Below is a small trained network, with its code and all its weights. Each question gives an input and a class and asks what happens when units are switched off, that is, made to give their printed mean instead of their output.

import numpy as np


def w(rows, s, z=0):
    codes = np.array(rows[::2]) - 128.0
    scale = np.full(codes.shape[1], s)
    scale[-1] = z or s
    return codes * scale


def f(y):
    return np.maximum(y, 0)


def log_softmax(a):
    a = a - a.max(-1, keepdims=True)
    return a - np.log(np.exp(a).sum(-1, keepdims=True))


def net(x, mask):
    res = np.array(x, float).reshape(1, 8) / 4 @ E
    y = f(res @ A[0][:, :-1].T + A[0][:, -1])
    res = res + np.where(mask, y, B[0][:, -1]) @ B[0][:, :-1]
    return log_softmax(res[-1] @ U[:, :-1].T + U[:, -1])


A, B = {}, {}
E = w([
[87,154,139,144,134,115,110,129],'x0',
[119,179,116,163,168,103,113,157],'x1',
[174,99,133,82,74,137,149,99],'x2',
[222,166,96,92,140,117,120,149],'x3',
[102,7,55,102,102,223,8,109],'x4',
[189,109,177,73,45,133,213,73],'x5',
[60,130,138,169,146,131,107,131],'x6',
[185,107,99,71,128,152,71,133],'x7',
],0.011)
A[0] = w([
[108,100,116,132,200,161,62,134,121],'neuron 0',
[101,108,76,142,139,115,8,154,117],'neuron 1',
[83,7,121,112,99,147,75,120,60],'neuron 2',
[102,122,117,97,90,90,112,127,2],'neuron 3',
[94,22,113,134,89,132,77,116,107],'neuron 4',
[244,90,121,67,78,132,113,114,75],'neuron 5',
],0.02,0.0035)
B[0] = w([
[147,144,100,145,124,119,88,187,213],'neuron 0',
[117,106,143,161,125,101,67,206,240],'neuron 1',
[43,85,125,113,126,174,145,17,251],'neuron 2',
[143,123,151,150,128,121,135,108,138],'neuron 3',
[70,110,139,121,151,162,122,6,237],'neuron 4',
[234,131,116,70,118,134,135,169,232],'neuron 5',
],0.015,0.032)
U = w([
[98,69,107,116,109,180,71,48,11],'0',
[68,231,218,211,112,46,254,136,253],'1',
[218,115,121,59,76,144,137,111,175],'2',
[98,103,99,190,131,123,5,180,49],'3',
],0.008,0.0037)

Each question gives the input, the list of numbers given to net, and the class t.
The units are the neurons (one row each of A and B). Each row of codes is followed by its name. A weight is (code - 128) times the scale printed after its matrix; where a second scale follows, it is the last column's (A, B and U).
mask holds one flag per neuron, in row order. A switched-off neuron (its flag False) gives its mean, the last column of its row in B, instead of its output. The means were averaged over made-up inputs and are rounded, as every weight is.
A unit's drop is (log p(t) with every unit on - log p(t) with that unit switched off) / (log p(t) with every unit on - log p(t) with every unit switched off).
The circuit of an input: a set's keep is (log p(t) with only the set's units on - log p(t) with every unit switched off) / (log p(t) with every unit on - log p(t) with every unit switched off). Starting from all 6 units, units are removed one at a time, each time the one whose removal leaves the highest keep (on an exact tie, the one counted first), for as long as the keep stays at least 0.8.
units of the circuit, in order: the units of the circuit, biggest drop first
unit that matters most: the unit with the biggest drop
top k neurons: the k neurons with the biggest drops, biggest first
drop of u: that unit's drop, to one decimal
input [5,-3,-8,7,-4,-2,-3,-1], class 1: units of the circuit, in order => neuron 5; neuron 1; neuron 2
input [-3,2,2,-6,-5,4,2,3], class 1: unit that matters most => neuron 5
input [6,-4,8,-4,-7,5,5,1], class 1: units of the circuit, in order => neuron 5; neuron 2
input [0,-5,-2,0,-7,-7,-4,1], class 1: units of the circuit, in order => neuron 5; neuron 1; neuron 2
input [7,0,0,-4,6,-7,-3,0], class 3: top 2 neurons => neuron 1; neuron 0
input [8,8,5,1,4,7,0,-1], class 2: top 2 neurons => neuron 2; neuron 4
input [-8,-7,-5,5,-1,-6,-2,8], class 3: top 2 neurons => neuron 1; neuron 0
input [-1,-4,-7,5,1,3,-6,-8], class 2: top 3 neurons => neuron 2; neuron 1; neuron 4
input [-4,0,-7,-3,-5,-2,7,-7], class 1: drop of neuron 1 => 0.0
input [-7,7,-1,8,-6,6,7,-4], class 1: drop of neuron 5 => 0.5
input [-7,7,4,-1,-7,-5,-6,-3], class 1: drop of neuron 5 => 0.4
